Each row has a name. Each piece below is followed by the name of the row it came from, unless a question asks for something else. Each question is about the rows just above it.

U: -32	59	14	-7	49	20	36
D: -19	18	19	-14	-47	-2	54
H: 3	-74	-3	-22	-35	-17	-29
E: -33	-7	-9	-32	19	-13	10
G: -50	77	-28	-26	-103	-13	-79
S: 41	-16	50	8	-6	-31	113
C: 77	-50	-79	-26	-29	-13	-103
J: 36	57	-67	14	-70	8	13
P: 20	35	-7	-32	14	59	49
A: 70	77	-50	-28	-103	-26	-13
F: -47	54	19	-2	-20	18	-14
T: -35	19	-3	-3	-75	-19	-29
Put -50	-26	77	-28	-79	-13	-103 back in order: which row is it? -> G
Which row holds these entries in another order? -14	-47	-2	54	-19	18	19 -> D
49	59	14	-32	-7	35	20 is which row reordered? -> P
Which row holds these entries in another order? 36	20	49	-7	14	59	-32 -> U

L: -57	-11	57	107
V: 57	107	-11	-58
X: 57	107	-12	-57
Which row holds these entries in another order? -57	-12	57	107 -> X
107	57	-11	-57 is which row reordered? -> L
Which row holds these entries in another order? -57	57	-11	107 -> L
Put 57	-11	-57	107 back in order: which row is it? -> L

N: 2	-57	18	3	8	3	8	4	-21	98	24	-24	-23
R: -24	8	3	5	8	-21	24	3	18	2	99	-23	-57
Y: -24	99	-23	-21	-56	24	8	18	3	3	5	2	8
Q: 8	2	24	3	-23	8	4	3	18	99	-57	-24	-21
Z: 74	48	8	0	-11	4	-22	-14	3	8	-74	24	57
Which row holds these entries in another order? 4	0	-22	-11	24	-74	3	-14	8	48	8	74	57 -> Z
Put 57	24	-74	8	3	-14	-22	4	-11	0	8	48	74 back in order: which row is it? -> Z
-23	-57	-24	8	3	5	8	-21	24	3	18	2	99 is which row reordered? -> R
Put -57	-24	8	3	5	8	-21	24	3	18	2	99	-23 back in order: which row is it? -> R
Which row holds these entries in another order? -21	-24	-57	99	18	3	4	8	-23	3	24	2	8 -> Q
-57	-24	-23	-21	2	3	3	4	8	8	18	24	98 is which row reordered? -> N

tugug: 17	-17	76	-65
rab: 17	-17	76	-82
kepa: -17	-82	17	77
Pag: 55	-33	-8	5
veliz: 77	17	-17	-82
vake: 31	-29	33	-37
Which row holds these entries in another order? 17	76	-82	-17 -> rab
Which row holds these entries in another order? -29	33	-37	31 -> vake
-82	17	-17	76 is which row reordered? -> rab
Which row holds these entries in another order? -65	-17	17	76 -> tugug
Which row holds these entries in another order? -29	31	33	-37 -> vake

W: -54	-5	45	84	-45	38
K: -5	38	-54	83	45	-46
M: 33	-6	54	-76	22	48
B: 45	-46	-5	-54	84	38
Put 38	84	-54	-5	-46	45 back in order: which row is it? -> B
Put -54	-46	-5	38	45	84 back in order: which row is it? -> B

pofor: 12	-6	-90	56	-24	-18	-66	-32	-54	-13	3	-22	7	-12	-41	58	-15	-69	23	16	-62	31	38	-4	3	-47	-43	18	-36	13	-4	68	18	12	41	12	-26	-4	-7	-9	19	-32	-47	9	44	-22	-46	25	13	-13	27	-40	-38	-32	-5
lufam: 19	33	-36	61	6	-14	-40	-13	-45	16	-33	-12	11	24	-22	53	-23	-37	-7	13	-31	-17	19	-20	15	-34	-40	9	-31	-2	-16	29	16	11	30	-9	-6	10	10	7	-1	-19	-32	30	34	-18	-43	8	17	6	34	-17	-20	-35	16
sas: 34	-36	-40	-17	61	-43	10	-12	-45	17	9	-14	-16	-31	-2	24	13	-1	6	19	-20	-31	-18	15	33	30	29	53	-40	8	19	17	16	-17	34	-37	16	-22	10	-34	-7	-6	11	-9	-35	-33	11	-32	-13	-23	7	6	30	-19	-20
muvo: -38	12	-5	-26	-15	-22	12	27	-32	3	-13	-18	-9	-6	-36	68	-24	13	13	41	-43	-32	-90	-46	-62	31	-69	-13	18	19	24	-22	18	38	-32	-12	56	-47	-41	7	-54	-66	3	58	-40	-47	-4	12	-7	44	9	16	-4	-4	23
Guzis: -47	16	-32	-4	31	-46	23	-6	-38	-22	-12	-54	-15	-36	26	-90	13	19	25	3	13	56	-4	-13	-5	-62	18	3	-43	-41	-22	-69	-66	68	-4	41	-9	-40	44	9	7	18	-32	-24	38	12	12	-32	12	58	-7	-26	-47	-13	-18
-69	58	-32	19	27	18	-15	-32	-6	56	-12	13	-46	-13	-9	-18	-22	-24	-38	-5	12	9	-43	-7	-4	3	68	-36	18	-32	-13	-47	12	25	-4	38	-62	-22	-54	-90	41	-41	-66	23	-47	12	31	7	-4	44	3	16	-26	13	-40 is which row reordered? -> pofor
Put -90	-69	-66	-62	-54	-47	-47	-46	-43	-41	-40	-38	-36	-32	-32	-32	-26	-24	-22	-22	-18	-15	-13	-13	-12	-9	-7	-6	-5	-4	-4	-4	3	3	7	9	12	12	12	13	13	16	18	18	19	23	24	27	31	38	41	44	56	58	68 back in order: which row is it? -> muvo
Which row holds these entries in another order? -90	-69	-66	-62	-54	-47	-47	-46	-43	-41	-40	-38	-36	-32	-32	-32	-26	-24	-22	-22	-18	-15	-13	-13	-12	-9	-7	-6	-5	-4	-4	-4	3	3	7	9	12	12	12	13	13	16	18	18	19	23	25	27	31	38	41	44	56	58	68 -> pofor
-43	8	17	6	34	-17	-20	-35	16	19	33	-36	61	6	-14	-40	-13	-45	16	-33	-12	11	24	-22	53	-23	-37	-7	13	-31	-17	19	-20	15	-34	-40	9	-31	-2	-16	29	16	11	30	-9	-6	10	10	7	-1	-19	-32	30	34	-18 is which row reordered? -> lufam
Which row holds these entries in another order? -36	-18	58	44	-32	-15	-69	41	-66	-7	-46	-5	-13	7	-4	13	-4	-62	9	-38	3	26	18	68	-13	31	12	12	-47	-32	19	-47	-4	12	56	-43	-90	-26	-12	-32	-41	3	18	-22	-6	-24	-54	16	-9	25	-22	-40	38	13	23 -> Guzis
Put -5	-32	-38	-40	27	-13	13	25	-46	-22	44	9	-47	-32	19	-9	-7	-4	-26	12	41	12	18	68	-4	13	-36	18	-43	-47	3	-4	38	31	-62	16	23	-69	-15	58	-41	-12	7	-22	3	-13	-54	-32	-66	-18	-24	56	-90	-6	12 back in order: which row is it? -> pofor
Which row holds these entries in another order? -47	3	-18	9	31	68	-69	-9	-32	-4	-66	-4	-15	-38	12	-47	12	38	-5	19	-46	24	27	-43	-4	13	-22	-26	12	41	-90	-41	-13	44	23	18	-7	16	-22	56	-13	-12	18	-36	7	-32	58	3	-62	-6	-32	-24	-54	-40	13 -> muvo

Mumul: -17	-25	72	-29	89	67	32	-21	47	-3	95	-38	2	-67	31	10	23	71	-25
Dad: 47	-18	49	-11	8	69	-19	-79	31	41	80	-41	-75	-50	9	-1	-14	71	-56
siko: 19	-67	64	-17	-37	45	-65	29	17	21	-7	28	-30	-54	-18	46	-47	48	41
Fave: 30	103	-9	33	-5	35	-21	59	29	55	-9	43	16	37	-55	11	38	-22	13
zive: -55	30	35	-22	38	30	11	103	16	-9	43	-21	59	-5	55	33	37	13	-9
Put 31	41	80	-41	-75	-50	9	-1	-14	71	-56	47	-18	49	-11	8	69	-19	-79 back in order: which row is it? -> Dad
Put -9	13	37	33	55	-5	59	-21	43	-9	16	103	11	30	38	-22	35	30	-55 back in order: which row is it? -> zive

misin: 5	29	-3	-48	-30	-31	-35	12	-43	2	17	29	-6	25	-25	34	-24
mikid: 12	3	-24	-6	-3	-25	-48	25	5	34	-31	-30	-43	29	-35	17	29
mar: 88	-58	43	-79	27	57	-11	31	-57	26	40	57	-48	40	57	-36	2
Pevev: -79	2	88	-48	43	31	26	-36	-11	57	27	39	40	-57	57	57	-58
Put -79	2	-57	57	-36	31	40	43	-58	-11	40	27	88	57	-48	57	26 back in order: which row is it? -> mar
-30	12	-6	-43	-3	-25	34	29	-35	-24	-48	5	29	-31	2	17	25 is which row reordered? -> misin
Put 5	34	-31	-30	-43	29	-35	17	29	12	3	-24	-6	-3	-25	-48	25 back in order: which row is it? -> mikid
Which row holds these entries in another order? 57	-58	88	-48	57	27	57	40	31	40	26	-36	-57	2	-79	-11	43 -> mar
Which row holds these entries in another order? -48	-43	-35	-31	-30	-25	-24	-6	-3	2	5	12	17	25	29	29	34 -> misin
Put 29	17	-35	29	-43	-30	-31	34	5	25	-48	-25	-3	-6	-24	3	12 back in order: which row is it? -> mikid
Which row holds these entries in another order? 57	-36	2	88	-58	43	-79	27	57	-11	31	-57	26	40	57	-48	40 -> mar

Zum: 36	-2	53	5	-56	-1	-1	-23
tuz: -57	-1	-23	-2	36	5	53	-1
pelud: 4	-22	-1	-56	-2	-1	36	53
nom: 36	-1	-56	-1	-2	4	53	-23
Put -23	36	-2	53	5	-56	-1	-1 back in order: which row is it? -> Zum
Put -1	-57	-1	-23	-2	36	5	53 back in order: which row is it? -> tuz
-23	36	-1	-1	53	-2	-57	5 is which row reordered? -> tuz
5	-2	36	-1	-57	-23	-1	53 is which row reordered? -> tuz
Put -1	-2	-57	-1	5	36	-23	53 back in order: which row is it? -> tuz
4	53	-23	36	-1	-56	-1	-2 is which row reordered? -> nom

Gilor: 24	-107	35	9	-29
beze: -76	-79	-21	4	-52
non: 4	-22	-76	-52	-78
feze: 72	-39	-20	41	75
Kib: 75	-39	-20	72	40
menib: -76	-79	-52	-22	4
nof: 55	20	-23	38	-69
rukos: 71	-20	41	-39	75
Which row holds these entries in another order? -69	-23	20	38	55 -> nof
Put 4	-52	-76	-79	-21 back in order: which row is it? -> beze
Put -107	-29	9	24	35 back in order: which row is it? -> Gilor
Which row holds these entries in another order? -79	-76	-52	-22	4 -> menib
75	-20	-39	41	71 is which row reordered? -> rukos
75	72	-39	-20	41 is which row reordered? -> feze

pez: -10	23	-22	22	1	-2
kifo: 90	-23	-22	-10	-22	-27
dif: 31	44	-65	-37	-17	25
sab: 30	-65	-37	25	-17	44
Vokan: -112	49	31	10	27	-24
vibub: -23	-112	49	10	27	31
vazo: -22	-22	-23	-26	-10	90
misal: 48	0	0	-25	-4	-54
Which row holds these entries in another order? -27	90	-23	-22	-10	-22 -> kifo
Which row holds these entries in another order? 44	-17	25	-37	-65	30 -> sab
Put -10	22	-2	-22	1	23 back in order: which row is it? -> pez
-24	27	10	31	49	-112 is which row reordered? -> Vokan

tam: 55	26	-10	95	1	17	105	-50
gor: -27	14	-5	51	1	9	56	-26
fafas: -7	15	-6	56	1	10	62	-29
lofop: -48	14	-5	50	1	9	56	-26
Fak: -5	56	62	-29	-7	1	10	15
Pefi: -65	18	-7	68	1	12	75	-35
legar: -5	14	2	-26	56	9	-27	51
Feb: -24	21	-8	79	2	11	87	-41
-27	-26	-5	2	9	14	51	56 is which row reordered? -> legar
Put 15	10	1	-7	-29	62	56	-5 back in order: which row is it? -> Fak
Which row holds these entries in another order? -50	-10	1	17	26	55	95	105 -> tam
56	-26	-27	14	-5	51	1	9 is which row reordered? -> gor
-29	-7	-6	1	10	15	56	62 is which row reordered? -> fafas
Put 51	-27	9	56	-26	2	14	-5 back in order: which row is it? -> legar

big: 14	-28	2	-1	18	-49	-48	-25	73	-63	-33	9	-11	24	-35	20	-33	71	-37	-22	17	-28	-3	28	-18	45	19	69	11	45	-20	47	-50	4
Gino: -25	-49	17	25	47	73	-28	-63	-11	-37	71	18	-20	-50	-1	-35	45	9	19	45	11	-48	-28	-22	-33	14	-18	69	-3	-33	2	4	20	28
Zav: -18	-28	9	-11	-27	24	73	45	-63	19	17	-49	-22	-20	71	-33	-1	14	-35	45	4	-50	-33	-3	-37	18	20	28	2	47	11	-48	-25	69
-33	-1	14	-35	45	4	-50	-33	-3	-37	18	20	28	2	47	11	-48	-25	69	-18	-28	9	-11	-27	24	73	45	-63	19	17	-49	-22	-20	71 is which row reordered? -> Zav
Which row holds these entries in another order? -63	-50	-49	-48	-37	-35	-33	-33	-28	-28	-25	-22	-20	-18	-11	-3	-1	2	4	9	11	14	17	18	19	20	24	28	45	45	47	69	71	73 -> big

